Below are the code and all the weights of a small trained network. Each question names an input and a class and asks about switching units off, where a switched-off unit gives its printed mean instead of its output.

import numpy as np


def w(rows, s, z=0):
    codes = np.array(rows[::2]) - 128.0
    scale = np.full(codes.shape[1], s)
    scale[-1] = z or s
    return codes * scale


def norm(h):
    return h / np.sqrt((h * h).mean(-1, keepdims=True) + 1e-5)


def f(y):
    return np.maximum(y, 0)


def log_softmax(a):
    a = a - a.max(-1, keepdims=True)
    return a - np.log(np.exp(a).sum(-1, keepdims=True))


def net(x, mask):
    res = np.array(x, float).reshape(1, 5) / 4 @ E
    u = 0
    for l in range(3):
        y = f(norm(res) @ A[l][:, :-1].T + A[l][:, -1])
        res = res + np.where(mask[u : u + 13], y, B[l][:, -1]) @ B[l][:, :-1]
        u += 13
    return log_softmax(norm(res)[-1] @ U[:, :-1].T + U[:, -1])


A, B = {}, {}
E = w([
[63,208,146],'x0',
[17,93,141],'x1',
[176,52,2],'x2',
[29,205,54],'x3',
[104,232,68],'x4',
],0.0078)
A[0] = w([
[160,70,55,130],'0.n0',
[67,126,126,140],'0.n1',
[7,69,135,121],'0.n2',
[81,149,126,78],'0.n3',
[198,171,69,122],'0.n4',
[73,198,52,172],'0.n5',
[217,93,201,135],'0.n6',
[101,226,115,151],'0.n7',
[152,92,244,99],'0.n8',
[161,114,197,84],'0.n9',
[107,122,211,72],'0.n10',
[92,94,134,77],'0.n11',
[126,134,104,12],'0.n12',
],0.011)
B[0] = w([
[204,111,104,194],'0.n0',
[87,144,116,178],'0.n1',
[98,109,28,202],'0.n2',
[141,154,121,137],'0.n3',
[203,139,136,177],'0.n4',
[179,162,128,254],'0.n5',
[168,84,197,203],'0.n6',
[167,179,142,224],'0.n7',
[137,126,248,181],'0.n8',
[186,93,215,148],'0.n9',
[176,106,143,147],'0.n10',
[62,112,43,131],'0.n11',
[101,68,54,128],'0.n12',
],0.012,0.0076)
A[1] = w([
[80,66,116,52],'1.n0',
[105,89,154,1],'1.n1',
[144,118,34,154],'1.n2',
[115,97,51,133],'1.n3',
[28,150,102,59],'1.n4',
[157,136,75,84],'1.n5',
[26,72,73,140],'1.n6',
[130,245,135,207],'1.n7',
[101,177,106,197],'1.n8',
[216,118,56,157],'1.n9',
[27,151,134,71],'1.n10',
[127,88,190,31],'1.n11',
[76,90,96,117],'1.n12',
],0.011,0.0064)
B[1] = w([
[162,88,101,135],'1.n0',
[64,91,128,128],'1.n1',
[198,83,202,201],'1.n2',
[65,75,176,171],'1.n3',
[216,90,223,149],'1.n4',
[207,85,210,155],'1.n5',
[12,90,149,168],'1.n6',
[155,172,79,254],'1.n7',
[95,209,97,198],'1.n8',
[145,2,64,232],'1.n9',
[251,101,208,144],'1.n10',
[199,161,237,145],'1.n11',
[47,86,88,146],'1.n12',
],0.0092,0.0079)
A[2] = w([
[61,254,164,97],'2.n0',
[158,120,229,153],'2.n1',
[220,160,77,170],'2.n2',
[54,96,52,69],'2.n3',
[109,182,190,117],'2.n4',
[12,81,83,53],'2.n5',
[52,162,147,152],'2.n6',
[114,121,242,161],'2.n7',
[17,88,103,123],'2.n8',
[115,10,47,144],'2.n9',
[114,182,106,3],'2.n10',
[22,82,123,77],'2.n11',
[57,240,171,89],'2.n12',
],0.012,0.011)
B[2] = w([
[51,133,8,179],'2.n0',
[97,229,149,209],'2.n1',
[116,87,75,255],'2.n2',
[39,69,121,145],'2.n3',
[75,161,76,161],'2.n4',
[36,131,197,148],'2.n5',
[104,125,94,158],'2.n6',
[128,209,160,202],'2.n7',
[33,117,140,159],'2.n8',
[24,24,146,218],'2.n9',
[133,16,63,128],'2.n10',
[26,148,166,148],'2.n11',
[48,157,10,168],'2.n12',
],0.012,0.009)
U = w([
[45,228,30,118],'0',
[251,184,60,2],'1',
[5,95,154,20],'2',
[67,93,93,147],'3',
[172,41,107,226],'4',
[179,165,229,229],'5',
[137,137,78,208],'6',
],0.016,0.0059)

Each question gives the input, the list of numbers given to net, and the class t.
The units are the neurons (one row each of A and B). Each row of codes is followed by its name. A weight is (code - 128) times the scale printed after its matrix; where a second scale follows, it is the last column's (A, B and U).
mask holds one flag per neuron, layer by layer. A switched-off neuron (its flag False) gives its mean, the last column of its row in B, instead of its output. The means were averaged over made-up inputs and are rounded, as every weight is.
A unit's drop is (log p(t) with every unit on - log p(t) with that unit switched off) / (log p(t) with every unit on - log p(t) with every unit switched off).
The circuit of an input: a set's keep is (log p(t) with only the set's units on - log p(t) with every unit switched off) / (log p(t) with every unit on - log p(t) with every unit switched off). Starting from the 12 units with the biggest drops (on a tie, the unit counted first), units are removed one at a time, each time the one whose removal leaves the highest keep (on an exact tie, the one counted first), for as long as the keep stays at least 0.8.
circuit, biggest first: the units of the circuit, biggest drop first
top k neurons: the k neurons with the biggest drops, biggest first
k most important neurons of layer l: the k neurons of layer l with the biggest drops, biggest first
drop of u: that unit's drop, to one decimal
input [-3,-8,5,5,-1], class 4: most important neuron of layer 0 : [0.n7]
input [8,0,-4,-1,-5], class 0: circuit, biggest first : [1.n9; 1.n2; 2.n12]
input [-3,-3,4,-6,-7], class 5: 3 most important neurons of layer 0 : [0.n6; 0.n2; 0.n8]
input [-4,3,1,1,6], class 1: circuit, biggest first : [0.n5; 2.n9]
input [5,-5,1,8,-8], class 6: circuit, biggest first : [0.n5; 0.n8; 1.n9]
input [-8,-1,1,1,8], class 4: circuit, biggest first : [1.n9; 2.n1]
input [-1,6,-8,1,-6], class 5: 4 most important neurons of layer 1 : [1.n8; 1.n10; 1.n11; 1.n7]
input [-8,6,4,6,8], class 4: 2 most important neurons of layer 0 : [0.n5; 0.n0]
input [1,5,7,2,-7], class 2: top 2 neurons : [1.n6; 0.n5]
input [0,2,8,7,-7], class 2: 2 most important neurons of layer 0 : [0.n7; 0.n4]
input [1,7,-7,-3,0], class 0: top 2 neurons : [1.n9; 1.n2]
input [3,0,3,-4,4], class 1: top 2 neurons : [0.n4; 0.n2]
input [0,-5,-5,-4,8], class 1: 3 most important neurons of layer 0 : [0.n4; 0.n8; 0.n1]
input [3,-5,6,-1,6], class 1: circuit, biggest first : [0.n4]
input [-8,7,4,1,7], class 4: top 3 neurons : [0.n0; 1.n2; 0.n5]
input [-4,6,6,-1,5], class 4: top 2 neurons : [0.n0; 1.n2]
input [-8,-5,-6,8,0], class 6: 2 most important neurons of layer 0 : [0.n0; 0.n6]
input [-2,6,6,8,-1], class 2: 2 most important neurons of layer 1 : [1.n6; 1.n3]
input [1,-6,4,5,0], class 1: drop of 0.n4 : 0.2
input [3,-4,6,-2,5], class 4: drop of 2.n2 : 0.1
input [0,1,-8,-2,0], class 5: drop of 1.n8 : 0.2
input [4,-4,2,7,8], class 1: top neuron : [0.n5]
